Here is a tiny trained network, its code and every weight. The questions are about switching its units off for an input and a target symbol, where a switched-off unit gives its printed mean instead of its output.

import numpy as np


def w(rows, s, z=0):
    codes = np.array(rows[::2]) - 128.0
    scale = np.full(codes.shape[1], s)
    scale[-1] = z or s
    return codes * scale


def norm(h):
    return h / np.sqrt((h * h).mean(-1, keepdims=True) + 1e-5)


def f(y):
    return y / 2 * (1 + np.tanh(0.7978845608 * (y + 0.044715 * y**3)))


def softmax(a):
    e = np.exp(a - a.max(-1, keepdims=True))
    return e / e.sum(-1, keepdims=True)


def log_softmax(a):
    a = a - a.max(-1, keepdims=True)
    return a - np.log(np.exp(a).sum(-1, keepdims=True))


def net(x, mask):
    ids = ['αλπστφψ'.index(c) for c in x.split()]
    T = len(ids)
    res = E[ids] + P[:T]
    r = norm(res)
    for j in range(3):
        rows = slice(2 * j, 2 * j + 2)
        q, k, v = (r @ M[0][rows].T for M in (Q, K, V))
        z = softmax(np.where(np.tri(T) > 0, q @ k.T / 2**0.5, -1e9)) @ v
        o = O[0][rows]
        res = res + np.where(mask[j], z, o[:, -1]) @ o[:, :-1]
    y = f(norm(res) @ A[0][:, :-1].T + A[0][:, -1])
    res = res + np.where(mask[3:11], y, B[0][:, -1]) @ B[0][:, :-1]
    return log_softmax(norm(res)[-1] @ U[:, :-1].T + U[:, -1])


Q, K, V, O, A, B = {}, {}, {}, {}, {}, {}
E = w([
[6,91,146,64,84],'α',
[111,67,173,95,103],'λ',
[126,105,163,91,171],'π',
[125,100,102,175,121],'σ',
[111,182,162,128,168],'τ',
[81,95,121,155,168],'φ',
[158,119,172,147,179],'ψ',
],0.023)
P = w([
[225,240,146,80,2],'0',
[141,134,135,166,104],'1',
[131,98,74,167,145],'2',
[115,121,143,170,124],'3',
[107,118,152,178,133],'4',
[97,115,145,172,139],'5',
[98,118,134,169,152],'6',
[95,115,147,174,153],'7',
[96,123,160,177,153],'8',
[92,120,159,177,155],'9',
[88,112,141,172,157],'10',
[87,118,160,177,162],'11',
[83,118,165,180,154],'12',
],0.0086)
Q[0] = w([
[66,150,129,106,162],'h0',
[149,135,101,206,58],'h0',
[190,200,43,80,104],'h1',
[180,135,159,84,166],'h1',
[213,86,130,118,63],'h2',
[187,116,107,2,85],'h2',
],0.0096)
K[0] = w([
[136,183,173,196,145],'h0',
[193,186,157,137,109],'h0',
[58,30,156,167,254],'h1',
[51,125,172,119,141],'h1',
[82,49,117,200,194],'h2',
[35,74,88,233,187],'h2',
],0.0092)
V[0] = w([
[142,204,208,153,53],'h0',
[78,103,163,175,88],'h0',
[50,105,207,179,173],'h1',
[131,171,117,2,185],'h1',
[172,157,180,177,151],'h2',
[238,79,167,72,64],'h2',
],0.0078)
O[0] = w([
[163,167,41,149,121,141],'h0',
[147,93,168,132,44,211],'h0',
[104,66,147,185,16,84],'h1',
[132,51,115,103,222,101],'h1',
[254,105,148,107,85,188],'h2',
[103,93,53,57,80,255],'h2',
],0.0072,0.0041)
A[0] = w([
[106,108,192,225,86,252],'n0',
[254,109,169,164,218,164],'n1',
[69,99,173,182,174,32],'n2',
[155,234,207,146,150,25],'n3',
[130,171,185,36,139,91],'n4',
[180,22,110,82,67,73],'n5',
[125,189,167,43,208,194],'n6',
[81,172,6,134,166,225],'n7',
],0.0088,0.0042)
B[0] = w([
[198,123,85,178,124,253],'n0',
[112,137,2,67,132,220],'n1',
[95,86,45,179,146,162],'n2',
[181,171,128,142,114,151],'n3',
[155,118,206,136,172,160],'n4',
[150,65,211,158,93,176],'n5',
[53,173,189,149,168,199],'n6',
[126,182,228,162,117,190],'n7',
],0.01,0.0064)
U = w([
[70,115,145,98,60,129],'α',
[232,53,220,68,76,117],'λ',
[163,86,203,86,216,104],'π',
[185,141,109,197,2,150],'σ',
[146,222,195,160,139,147],'τ',
[75,89,105,228,147,1],'φ',
[187,121,62,85,160,186],'ψ',
],0.0092,0.0054)

Each question gives the input, a string of symbols that net reads in full, and the target symbol t.
The units are the heads (2 rows each of Q, K, V and O) and the neurons (one row each of A and B). Each row of codes is followed by its name. A weight is (code - 128) times the scale printed after its matrix; where a second scale follows, it is the last column's (O, A, B and U).
mask holds one flag per unit, heads first, then neurons. A switched-off unit (its flag False) gives its mean, the last column of its rows in O or B, instead of its output. The means were averaged over made-up inputs and are rounded, as every weight is.
A unit's drop is (log p(t) with every unit on - log p(t) with that unit switched off) / (log p(t) with every unit on - log p(t) with every unit switched off).
The circuit of an input: a set's keep is (log p(t) with only the set's units on - log p(t) with every unit switched off) / (log p(t) with every unit on - log p(t) with every unit switched off). Starting from all 11 units, units are removed one at a time, each time the one whose removal leaves the highest keep (on an exact tie, the one counted first), for as long as the keep stays at least 0.8.
units of the circuit, in order: the units of the circuit, biggest drop first
k most important neurons: the k neurons with the biggest drops, biggest first
heads that matter: for each layer, one digit per head in row order, 1 if its drop is at least 0.15 and else 0, layers parted by /
drop when u is switched off: that unit's drop, to one decimal
input π σ α α ψ σ π φ, target π: units of the circuit, in order	(h1)
input τ τ φ τ, target ψ: units of the circuit, in order	(h2, n1, h1)
input φ σ ψ ψ ψ σ π α, target σ: units of the circuit, in order	(h1, n0, h2)
input α σ α σ π λ τ σ φ φ ψ, target φ: heads that matter	001
input ψ α α φ ψ φ τ φ α ψ τ, target λ: units of the circuit, in order	(h2, h1, h0)
input α σ φ ψ φ π φ ψ τ ψ, target φ: 2 most important neurons	(n2, n6)
input φ φ φ, target σ: 2 most important neurons	(n0, n6)
input ψ τ ψ ψ σ φ ψ λ φ φ π, target λ: heads that matter	111
input σ ψ φ σ ψ σ, target τ: 2 most important neurons	(n7, n1)
input σ τ σ λ σ α φ σ, target τ: heads that matter	010
input λ λ λ α τ ψ, target ψ: heads that matter	000
input φ σ φ φ σ π, target σ: heads that matter	011
input φ π τ σ σ σ ψ α φ σ φ, target σ: drop when n0 is switched off	0.2
input φ π ψ σ σ α, target σ: drop when n0 is switched off	0.3
input τ ψ σ φ τ π σ φ φ, target ψ: drop when n7 is switched off	0.1
input ψ α π ψ λ τ λ τ σ ψ σ, target λ: drop when n1 is switched off	0.1
